Here is a tiny trained network, its code and every weight. The questions are about switching its units off for an input and a target symbol, where a switched-off unit gives its printed mean instead of its output.

import numpy as np


def w(rows, s, z=0):
    codes = np.array(rows[::2]) - 128.0
    scale = np.full(codes.shape[1], s)
    scale[-1] = z or s
    return codes * scale


def f(y):
    return y / 2 * (1 + np.tanh(0.7978845608 * (y + 0.044715 * y**3)))


def softmax(a):
    e = np.exp(a - a.max(-1, keepdims=True))
    return e / e.sum(-1, keepdims=True)


def log_softmax(a):
    a = a - a.max(-1, keepdims=True)
    return a - np.log(np.exp(a).sum(-1, keepdims=True))


def net(x, mask):
    ids = ['βδεζηθμξπσ'.index(c) for c in x.split()]
    T = len(ids)
    res = E[ids] + P[:T]
    r = res
    for j in range(3):
        rows = slice(4 * j, 4 * j + 4)
        q, k, v = (r @ M[0][rows].T for M in (Q, K, V))
        z = softmax(np.where(np.tri(T) > 0, q @ k.T / 4**0.5, -1e9)) @ v
        o = O[0][rows]
        res = res + np.where(mask[j], z, o[:, -1]) @ o[:, :-1]
    y = f(res @ A[0][:, :-1].T + A[0][:, -1])
    res = res + np.where(mask[3:19], y, B[0][:, -1]) @ B[0][:, :-1]
    return log_softmax(res[-1] @ U[:, :-1].T + U[:, -1])


Q, K, V, O, A, B = {}, {}, {}, {}, {}, {}
E = w([
[133,118,115],'β',
[155,118,97],'δ',
[168,126,166],'ε',
[79,47,124],'ζ',
[123,123,100],'η',
[179,207,171],'θ',
[171,33,149],'μ',
[114,117,102],'ξ',
[123,160,4],'π',
[90,170,158],'σ',
],0.02)
P = w([
[152,194,1],'0',
[111,165,74],'1',
[157,143,201],'2',
[83,139,86],'3',
[144,109,230],'4',
[107,131,116],'5',
[141,166,238],'6',
[104,141,91],'7',
[111,109,230],'8',
[108,159,83],'9',
[142,136,182],'10',
],0.0095)
Q[0] = w([
[124,168,99],'head 0',
[152,130,106],'head 0',
[91,144,158],'head 0',
[128,114,129],'head 0',
[121,119,94],'head 1',
[118,141,2],'head 1',
[160,115,123],'head 1',
[134,159,133],'head 1',
[135,132,167],'head 2',
[125,146,2],'head 2',
[79,155,184],'head 2',
[165,123,154],'head 2',
],0.016)
K[0] = w([
[119,125,174],'head 0',
[147,60,191],'head 0',
[109,116,92],'head 0',
[100,101,100],'head 0',
[100,98,171],'head 1',
[49,92,230],'head 1',
[81,64,88],'head 1',
[118,116,197],'head 1',
[123,80,145],'head 2',
[179,218,125],'head 2',
[23,245,192],'head 2',
[107,106,108],'head 2',
],0.012)
V[0] = w([
[156,74,140],'head 0',
[111,58,130],'head 0',
[171,105,118],'head 0',
[153,102,129],'head 0',
[29,149,117],'head 1',
[89,194,203],'head 1',
[92,227,185],'head 1',
[246,163,128],'head 1',
[86,121,210],'head 2',
[182,197,69],'head 2',
[47,152,73],'head 2',
[156,169,182],'head 2',
],0.011)
O[0] = w([
[130,50,194,82],'head 0',
[131,2,120,115],'head 0',
[185,87,123,121],'head 0',
[150,89,139,109],'head 0',
[6,174,69,199],'head 1',
[73,176,230,4],'head 1',
[114,220,215,51],'head 1',
[224,128,148,90],'head 1',
[120,161,117,75],'head 2',
[121,78,185,142],'head 2',
[118,157,96,237],'head 2',
[132,87,138,49],'head 2',
],0.008,0.004)
A[0] = w([
[129,95,116,127],'neuron 0',
[92,135,189,102],'neuron 1',
[196,211,142,134],'neuron 2',
[154,111,55,55],'neuron 3',
[111,122,97,76],'neuron 4',
[175,126,77,121],'neuron 5',
[11,220,52,126],'neuron 6',
[119,167,99,4],'neuron 7',
[132,136,63,132],'neuron 8',
[144,68,107,19],'neuron 9',
[173,111,172,110],'neuron 10',
[124,78,94,120],'neuron 11',
[156,172,61,106],'neuron 12',
[123,123,130,79],'neuron 13',
[158,84,247,138],'neuron 14',
[131,52,101,6],'neuron 15',
],0.012,0.0041)
B[0] = w([
[66,168,39,150],'neuron 0',
[172,153,90,140],'neuron 1',
[49,25,59,163],'neuron 2',
[163,76,168,182],'neuron 3',
[99,174,162,147],'neuron 4',
[94,103,176,167],'neuron 5',
[169,158,188,253],'neuron 6',
[138,56,136,137],'neuron 7',
[104,156,236,178],'neuron 8',
[137,166,135,159],'neuron 9',
[97,142,31,133],'neuron 10',
[128,115,121,180],'neuron 11',
[95,98,253,166],'neuron 12',
[146,130,99,124],'neuron 13',
[131,166,22,136],'neuron 14',
[185,123,65,172],'neuron 15',
],0.0058,0.017)
U = w([
[128,138,58,26],'β',
[162,93,112,31],'δ',
[142,137,59,67],'ε',
[2,69,81,227],'ζ',
[126,110,106,4],'η',
[96,172,12,25],'θ',
[158,92,73,96],'μ',
[111,102,118,62],'ξ',
[136,76,161,32],'π',
[135,188,95,235],'σ',
],0.0087,0.0043)

Each question gives the input, a string of symbols that net reads in full, and the target symbol t.
The units are the heads (4 rows each of Q, K, V and O) and the neurons (one row each of A and B). Each row of codes is followed by its name. A weight is (code - 128) times the scale printed after its matrix; where a second scale follows, it is the last column's (O, A, B and U).
mask holds one flag per unit, heads first, then neurons. A switched-off unit (its flag False) gives its mean, the last column of its rows in O or B, instead of its output. The means were averaged over made-up inputs and are rounded, as every weight is.
A unit's drop is (log p(t) with every unit on - log p(t) with that unit switched off) / (log p(t) with every unit on - log p(t) with every unit switched off).
The circuit of an input: a set's keep is (log p(t) with only the set's units on - log p(t) with every unit switched off) / (log p(t) with every unit on - log p(t) with every unit switched off). Starting from the 12 units with the biggest drops (on a tie, the unit counted first), units are removed one at a time, each time the one whose removal leaves the highest keep (on an exact tie, the one counted first), for as long as the keep stays at least 0.8.
units of the circuit, in order: the units of the circuit, biggest drop first
k most important neurons: the k neurons with the biggest drops, biggest first
which heads matter: for each layer, one digit per head in row order, 1 if its drop is at least 0.15 and else 0, layers parted by /
drop of u: that unit's drop, to one decimal
input θ ζ ζ δ β σ ζ ξ δ β, target ζ: units of the circuit, in order	[head 2; head 1]
input ζ δ ζ θ η δ θ, target ζ: 2 most important neurons	[neuron 2; neuron 6]
input ε σ σ σ δ θ δ ξ, target σ: units of the circuit, in order	[head 1; neuron 6]
input σ ζ β ζ θ σ θ ξ ξ θ ζ, target σ: units of the circuit, in order	[head 1; head 2; neuron 2]
input θ ξ ζ π η θ ξ δ, target ζ: units of the circuit, in order	[head 2; neuron 6]
input σ θ π σ π δ, target σ: which heads matter	110
input θ θ ζ μ ε, target θ: 2 most important neurons	[neuron 14; neuron 2]
input μ ζ ζ, target μ: which heads matter	110
input θ ζ ε ξ δ ζ θ, target θ: units of the circuit, in order	[head 1; neuron 2; neuron 14; neuron 10]
input μ π μ δ π, target μ: units of the circuit, in order	[head 1; head 0; neuron 15]
input σ θ ζ, target σ: units of the circuit, in order	[head 1; head 0]
input μ ξ ξ ξ ε, target μ: which heads matter	010
input δ σ δ σ δ η, target σ: most important neuron	[neuron 2]
input μ σ μ δ, target μ: units of the circuit, in order	[head 0; head 1; neuron 15; neuron 12]
input η μ μ ζ μ δ, target μ: units of the circuit, in order	[head 0; head 1; neuron 15]
input ζ θ σ σ, target σ: 2 most important neurons	[neuron 6; neuron 1]
input ζ ζ ζ σ μ, target ζ: which heads matter	010
input ξ ζ σ σ ζ σ, target σ: which heads matter	010
input π θ β ζ σ ξ δ ζ σ δ θ, target π: which heads matter	011
input π ε σ σ θ δ, target σ: units of the circuit, in order	[head 1]
input ζ μ ε, target μ: which heads matter	110
input ζ η ζ σ π, target ζ: which heads matter	111
input β ζ η η ζ δ μ μ ζ δ, target ζ: which heads matter	110
input θ ξ ζ ε ε σ ζ ξ ζ η, target ζ: drop of head 1	0.5
input θ θ δ ζ ε, target θ: drop of neuron 7	0.0
input δ δ σ μ, target μ: drop of head 1	0.6
input β σ σ β, target σ: drop of neuron 1	0.1
